Here is a tiny trained network, its code and every weight. The questions are about switching its units off for an input and a class, where a switched-off unit gives its printed mean instead of its output.

import numpy as np


def w(rows, s, z=0):
    codes = np.array(rows[::2]) - 128.0
    scale = np.full(codes.shape[1], s)
    scale[-1] = z or s
    return codes * scale


def norm(h):
    return h / np.sqrt((h * h).mean(-1, keepdims=True) + 1e-5)


def f(y):
    return np.maximum(y, 0)


def log_softmax(a):
    a = a - a.max(-1, keepdims=True)
    return a - np.log(np.exp(a).sum(-1, keepdims=True))


def net(x, mask):
    res = np.array(x, float).reshape(1, 2) / 4 @ E
    u = 0
    for l in range(3):
        y = f(norm(res) @ A[l][:, :-1].T + A[l][:, -1])
        res = res + np.where(mask[u : u + 6], y, B[l][:, -1]) @ B[l][:, :-1]
        u += 6
    return log_softmax(norm(res)[-1] @ U[:, :-1].T + U[:, -1])


A, B = {}, {}
E = w([
[101,255,155,111,141,162,175,149,195],'x0',
[132,203,131,157,165,107,38,105,101],'x1',
],0.006)
A[0] = w([
[129,114,137,119,119,128,123,134,150,3],'L0N1',
[113,145,125,108,108,141,97,142,146,109],'L0N2',
[121,140,126,114,118,131,250,141,140,160],'L0N3',
[157,134,116,143,108,123,167,134,128,22],'L0N4',
[127,49,128,127,124,132,207,125,133,45],'L0N5',
[133,9,128,132,131,123,50,125,87,116],'L0N6',
],0.016,0.0013)
B[0] = w([
[127,146,132,104,104,120,116,140,136,136],'L0N1',
[142,103,158,146,153,139,146,132,91,148],'L0N2',
[117,103,142,122,140,136,121,146,181,225],'L0N3',
[140,143,158,104,93,88,118,120,93,148],'L0N4',
[87,99,96,69,126,151,127,226,65,217],'L0N5',
[191,154,90,190,126,72,121,6,180,251],'L0N6',
],0.02,0.017)
A[1] = w([
[167,100,55,150,88,91,112,43,106,219],'L1N1',
[172,139,132,168,183,79,66,87,34,93],'L1N2',
[168,110,168,189,134,100,127,43,217,107],'L1N3',
[181,153,132,130,71,83,94,5,210,71],'L1N4',
[190,111,58,174,145,86,173,88,107,213],'L1N5',
[156,76,78,148,107,87,73,65,227,250],'L1N6',
],0.015,0.0015)
B[1] = w([
[184,156,107,134,173,60,120,86,197,241],'L1N1',
[83,152,138,148,76,64,78,150,102,219],'L1N2',
[141,121,133,159,145,171,91,102,123,227],'L1N3',
[202,89,2,50,207,74,181,160,125,249],'L1N4',
[169,188,97,126,181,135,136,95,139,223],'L1N5',
[159,170,82,152,106,125,156,90,104,245],'L1N6',
],0.017,0.018)
A[2] = w([
[96,106,124,99,54,118,124,129,100,115],'L2N1',
[139,108,178,153,157,159,177,64,154,155],'L2N2',
[118,131,131,146,35,214,153,21,3,1],'L2N3',
[70,125,139,37,79,145,218,231,115,107],'L2N4',
[150,82,156,124,142,20,194,20,150,204],'L2N5',
[184,126,160,157,201,141,184,94,143,134],'L2N6',
],0.014,0.00081)
B[2] = w([
[115,161,196,187,148,86,164,114,185,175],'L2N1',
[127,97,158,150,136,156,78,105,114,164],'L2N2',
[99,126,110,122,10,138,180,181,147,128],'L2N3',
[146,117,97,32,166,72,163,227,118,252],'L2N4',
[153,148,114,133,203,88,125,122,138,246],'L2N5',
[129,108,121,137,144,185,100,108,151,223],'L2N6',
],0.012,0.011)
U = w([
[112,124,110,141,7,199,181,103,108,54],'0',
[98,81,132,30,149,121,152,232,141,154],'1',
[91,109,158,107,97,143,178,82,76,14],'2',
[189,149,48,122,164,79,137,65,144,180],'3',
[53,181,197,182,72,58,78,131,90,145],'4',
[111,85,188,160,154,234,75,103,166,149],'5',
[100,112,165,91,76,156,184,69,59,2],'6',
],0.012,0.0066)

Each question gives the input, the list of numbers given to net, and the class t.
The units are the neurons (one row each of A and B). Each row of codes is followed by its name. A weight is (code - 128) times the scale printed after its matrix; where a second scale follows, it is the last column's (A, B and U).
mask holds one flag per neuron, layer by layer. A switched-off neuron (its flag False) gives its mean, the last column of its row in B, instead of its output. The means were averaged over made-up inputs and are rounded, as every weight is.
A unit's drop is (log p(t) with every unit on - log p(t) with that unit switched off) / (log p(t) with every unit on - log p(t) with every unit switched off).
The circuit of an input: a set's keep is (log p(t) with only the set's units on - log p(t) with every unit switched off) / (log p(t) with every unit on - log p(t) with every unit switched off). Starting from the 12 units with the biggest drops (on a tie, the unit counted first), units are removed one at a time, each time the one whose removal leaves the highest keep (on an exact tie, the one counted first), for as long as the keep stays at least 0.8.
circuit, biggest first: the units of the circuit, biggest drop first
top k neurons: the k neurons with the biggest drops, biggest first
k most important neurons of layer l: the k neurons of layer l with the biggest drops, biggest first
drop when u is switched off: that unit's drop, to one decimal
input [5,-3], class 1: most important neuron of layer 1 -> (L1N1)
input [7,3], class 5: 3 most important neurons of layer 1 -> (L1N4, L1N2, L1N6)
input [8,-5], class 1: circuit, biggest first -> (L0N6, L1N1)
input [4,1], class 5: top 4 neurons -> (L0N5, L0N6, L1N4, L1N2)
input [8,8], class 4: 3 most important neurons of layer 0 -> (L0N6, L0N5, L0N3)
input [8,1], class 5: top 4 neurons -> (L0N5, L0N6, L1N4, L1N2)
input [7,2], class 5: top 3 neurons -> (L0N5, L0N6, L1N4)
input [4,5], class 4: top 3 neurons -> (L0N6, L0N5, L0N3)
input [1,7], class 4: top 2 neurons -> (L0N6, L0N3)
input [4,2], class 5: 4 most important neurons of layer 1 -> (L1N4, L1N2, L1N6, L1N1)
input [4,8], class 4: top 4 neurons -> (L0N6, L0N3, L0N5, L1N4)
input [8,5], class 5: 3 most important neurons of layer 0 -> (L0N5, L0N6, L0N4)
input [6,-4], class 1: top 2 neurons -> (L0N6, L1N1)
input [5,-8], class 1: top neuron -> (L0N6)
input [2,8], class 4: top 2 neurons -> (L0N6, L0N3)
input [2,1], class 5: top 4 neurons -> (L0N5, L0N6, L1N4, L1N2)
input [0,8], class 4: top 3 neurons -> (L0N6, L0N5, L0N3)
input [4,-1], class 5: drop when L1N4 is switched off -> 0.4
input [-1,-7], class 1: drop when L0N5 is switched off -> 1.0
input [1,4], class 4: most important neuron of layer 0 -> (L0N6)
input [1,1], class 4: drop when L0N3 is switched off -> 0.9
